Below is a small trained network, with its code and all its weights. Each question gives an input and a class and asks what happens when units are switched off, that is, made to give their printed mean instead of their output.

import numpy as np


def w(rows, s, z=0):
    codes = np.array(rows[::2]) - 128.0
    scale = np.full(codes.shape[1], s)
    scale[-1] = z or s
    return codes * scale


def norm(h):
    return h / np.sqrt((h * h).mean(-1, keepdims=True) + 1e-5)


def f(y):
    return y / 2 * (1 + np.tanh(0.7978845608 * (y + 0.044715 * y**3)))


def log_softmax(a):
    a = a - a.max(-1, keepdims=True)
    return a - np.log(np.exp(a).sum(-1, keepdims=True))


def net(x, mask):
    res = np.array(x, float).reshape(1, 3) / 4 @ E
    u = 0
    for l in range(2):
        y = f(norm(res) @ A[l][:, :-1].T + A[l][:, -1])
        res = res + np.where(mask[u : u + 8], y, B[l][:, -1]) @ B[l][:, :-1]
        u += 8
    return log_softmax(norm(res)[-1] @ U[:, :-1].T + U[:, -1])


A, B = {}, {}
E = w([
[42,111,122,175,125,197],'x0',
[93,7,188,150,25,104],'x1',
[136,70,136,88,168,144],'x2',
],0.016)
A[0] = w([
[52,120,162,172,102,125,185],'0.n1',
[91,106,123,177,95,138,173],'0.n2',
[160,69,250,98,84,110,254],'0.n3',
[87,115,136,166,80,152,204],'0.n4',
[189,92,159,42,155,92,155],'0.n5',
[148,147,109,113,152,110,206],'0.n6',
[56,161,133,109,123,176,113],'0.n7',
[125,84,144,88,167,95,156],'0.n8',
],0.017,0.0024)
B[0] = w([
[81,123,153,133,121,159,200],'0.n1',
[94,148,153,129,91,122,185],'0.n2',
[160,41,136,65,89,92,248],'0.n3',
[57,149,172,141,94,100,194],'0.n4',
[176,92,7,174,152,188,204],'0.n5',
[166,128,123,111,171,102,166],'0.n6',
[126,165,25,149,101,170,169],'0.n7',
[126,151,64,141,102,110,165],'0.n8',
],0.014)
A[1] = w([
[156,218,123,105,251,129,62],'1.n1',
[115,72,186,125,97,96,178],'1.n2',
[188,236,104,131,202,111,145],'1.n3',
[166,174,126,101,140,145,85],'1.n4',
[71,90,200,146,56,132,108],'1.n5',
[74,195,169,215,164,205,97],'1.n6',
[115,105,153,202,91,79,2],'1.n7',
[178,196,99,155,165,124,112],'1.n8',
],0.014,0.0051)
B[1] = w([
[199,162,204,168,171,109,228],'1.n1',
[159,135,153,90,169,142,210],'1.n2',
[172,173,252,152,197,185,252],'1.n3',
[154,112,161,106,138,153,155],'1.n4',
[98,167,171,107,181,76,235],'1.n5',
[137,149,31,198,113,145,187],'1.n6',
[137,79,154,112,156,125,144],'1.n7',
[162,152,198,103,152,125,210],'1.n8',
],0.016,0.011)
U = w([
[212,38,26,100,110,114,104],'0',
[6,189,63,209,92,151,96],'1',
[195,197,168,184,203,173,251],'2',
[41,85,250,76,83,63,72],'3',
],0.018,0.0024)

Each question gives the input, the list of numbers given to net, and the class t.
The units are the neurons (one row each of A and B). Each row of codes is followed by its name. A weight is (code - 128) times the scale printed after its matrix; where a second scale follows, it is the last column's (A, B and U).
mask holds one flag per neuron, layer by layer. A switched-off neuron (its flag False) gives its mean, the last column of its row in B, instead of its output. The means were averaged over made-up inputs and are rounded, as every weight is.
A unit's drop is (log p(t) with every unit on - log p(t) with that unit switched off) / (log p(t) with every unit on - log p(t) with every unit switched off).
The circuit of an input: a set's keep is (log p(t) with only the set's units on - log p(t) with every unit switched off) / (log p(t) with every unit on - log p(t) with every unit switched off). Starting from the 12 units with the biggest drops (on a tie, the unit counted first), units are removed one at a time, each time the one whose removal leaves the highest keep (on an exact tie, the one counted first), for as long as the keep stays at least 0.8.
units of the circuit, in order: the units of the circuit, biggest drop first
most important unit: the unit with the biggest drop
k most important neurons: the k neurons with the biggest drops, biggest first
k most important neurons of layer l: the k neurons of layer l with the biggest drops, biggest first
drop of u: that unit's drop, to one decimal
input [4,1,3], class 1: 2 most important neurons : [0.n3, 0.n7]
input [2,1,-3], class 1: most important unit : 0.n3
input [-3,8,5], class 0: units of the circuit, in order : [0.n5, 1.n3]
input [-1,6,6], class 0: 2 most important neurons of layer 0 : [0.n5, 0.n3]
input [5,3,-4], class 1: 3 most important neurons : [0.n3, 1.n6, 0.n7]
input [2,2,6], class 3: 2 most important neurons of layer 1 : [1.n6, 1.n5]
input [2,2,-5], class 1: 2 most important neurons : [0.n3, 1.n6]
input [1,2,5], class 0: 2 most important neurons of layer 0 : [0.n5, 0.n8]
input [-5,-2,8], class 0: drop of 0.n5 : 0.7
input [-4,2,-7], class 3: drop of 0.n5 : 0.8
input [-4,-2,7], class 0: drop of 0.n5 : 1.0
